Below is a small trained network, with its code and all its weights. Each question gives an input and a class and asks what happens when units are switched off, that is, made to give their printed mean instead of their output.

import numpy as np


def w(rows, s, z=0):
    codes = np.array(rows[::2]) - 128.0
    scale = np.full(codes.shape[1], s)
    scale[-1] = z or s
    return codes * scale


def f(y):
    return y / 2 * (1 + np.tanh(0.7978845608 * (y + 0.044715 * y**3)))


def log_softmax(a):
    a = a - a.max(-1, keepdims=True)
    return a - np.log(np.exp(a).sum(-1, keepdims=True))


def net(x, mask):
    res = np.array(x, float).reshape(1, 8) / 4 @ E
    y = f(res @ A[0][:, :-1].T + A[0][:, -1])
    res = res + np.where(mask, y, B[0][:, -1]) @ B[0][:, :-1]
    return log_softmax(res[-1] @ U[:, :-1].T + U[:, -1])


A, B = {}, {}
E = w([
[124,128,135,132,122,138,126,132],'x0',
[112,102,180,64,117,142,155,199],'x1',
[141,209,159,127,177,131,158,131],'x2',
[198,138,121,117,89,170,151,154],'x3',
[128,137,120,117,133,116,122,123],'x4',
[167,111,171,120,156,131,66,123],'x5',
[151,128,159,178,91,9,147,129],'x6',
[125,149,116,94,132,107,108,112],'x7',
],0.013)
A[0] = w([
[119,127,64,130,177,212,107,93,37],'neuron 0',
[126,89,171,28,157,107,169,191,87],'neuron 1',
[152,150,123,149,114,141,116,49,82],'neuron 2',
[183,96,193,135,215,165,25,143,85],'neuron 3',
[57,165,64,123,110,156,199,140,74],'neuron 4',
[105,102,81,86,186,169,127,196,38],'neuron 5',
[25,103,162,144,203,124,98,104,54],'neuron 6',
[139,209,164,134,191,161,180,144,87],'neuron 7',
[158,141,67,172,165,161,114,74,2],'neuron 8',
[247,148,108,104,94,183,138,134,35],'neuron 9',
[124,92,83,90,56,131,108,131,157],'neuron 10',
[98,39,114,119,97,177,106,107,223],'neuron 11',
],0.012,0.0033)
B[0] = w([
[166,157,178,167,102,6,127,183,247],'neuron 0',
[101,169,86,185,54,179,82,157,218],'neuron 1',
[97,159,148,130,59,197,97,190,193],'neuron 2',
[97,132,106,96,67,122,196,17,254],'neuron 3',
[136,118,135,68,73,149,190,26,211],'neuron 4',
[140,116,146,179,93,63,105,163,202],'neuron 5',
[189,104,125,56,181,168,194,235,234],'neuron 6',
[130,97,120,180,216,130,32,58,233],'neuron 7',
[70,87,92,154,72,199,79,156,217],'neuron 8',
[122,108,122,62,194,119,204,205,211],'neuron 9',
[131,113,164,128,218,136,96,92,191],'neuron 10',
[127,186,114,165,186,147,106,78,235],'neuron 11',
],0.013,0.0095)
U = w([
[74,154,99,176,22,222,65,184,59],'0',
[187,162,219,186,50,2,119,152,185],'1',
[155,100,105,61,165,174,191,200,133],'2',
[122,132,135,90,33,138,187,4,50],'3',
[137,166,139,160,113,147,129,109,255],'4',
[135,100,147,154,193,162,32,66,62],'5',
],0.0078,0.0083)

Each question gives the input, the list of numbers given to net, and the class t.
The units are the neurons (one row each of A and B). Each row of codes is followed by its name. A weight is (code - 128) times the scale printed after its matrix; where a second scale follows, it is the last column's (A, B and U).
mask holds one flag per neuron, in row order. A switched-off neuron (its flag False) gives its mean, the last column of its row in B, instead of its output. The means were averaged over made-up inputs and are rounded, as every weight is.
A unit's drop is (log p(t) with every unit on - log p(t) with that unit switched off) / (log p(t) with every unit on - log p(t) with every unit switched off).
The circuit of an input: a set's keep is (log p(t) with only the set's units on - log p(t) with every unit switched off) / (log p(t) with every unit on - log p(t) with every unit switched off). Starting from all 12 units, units are removed one at a time, each time the one whose removal leaves the highest keep (on an exact tie, the one counted first), for as long as the keep stays at least 0.8.
circuit, biggest first: the units of the circuit, biggest drop first
unit that matters most: the unit with the biggest drop
top k neurons: the k neurons with the biggest drops, biggest first
drop of u: that unit's drop, to one decimal
input [5,0,-3,-4,0,-6,-7,-5], class 1: circuit, biggest first => (neuron 0)
input [-4,-1,5,1,4,1,-6,-6], class 1: top 2 neurons => (neuron 0; neuron 5)
input [-8,7,-2,7,3,-2,-6,3], class 0: top 2 neurons => (neuron 1; neuron 6)
input [7,-8,2,-8,-2,1,-5,5], class 0: top 3 neurons => (neuron 8; neuron 2; neuron 9)
input [-8,3,4,6,-2,-4,-7,-7], class 1: circuit, biggest first => (neuron 5; neuron 0)
input [0,-1,0,-4,-3,5,1,2], class 3: top 2 neurons => (neuron 3; neuron 9)
input [-8,2,3,7,-7,-8,-1,-7], class 3: top 3 neurons => (neuron 4; neuron 6; neuron 7)
input [7,6,1,3,-3,6,3,8], class 0: top 2 neurons => (neuron 1; neuron 4)
input [-1,-2,-8,-1,-2,-7,1,3], class 5: top 3 neurons => (neuron 10; neuron 3; neuron 11)
input [8,-3,-3,-8,4,-6,5,7], class 2: top 2 neurons => (neuron 6; neuron 0)
input [-2,-1,6,7,7,1,5,6], class 2: top 2 neurons => (neuron 9; neuron 0)
input [-2,-5,-6,8,-3,-5,4,-6], class 2: top 2 neurons => (neuron 9; neuron 7)
input [-2,-3,6,1,4,7,-1,0], class 3: drop of neuron 11 => 0.1
input [-1,2,-8,-2,-3,8,-7,-1], class 3: drop of neuron 7 => 0.3
input [3,-5,-5,0,-2,6,-1,7], class 3: drop of neuron 7 => 0.5
input [-5,7,8,1,7,-4,2,7], class 5: unit that matters most => neuron 7
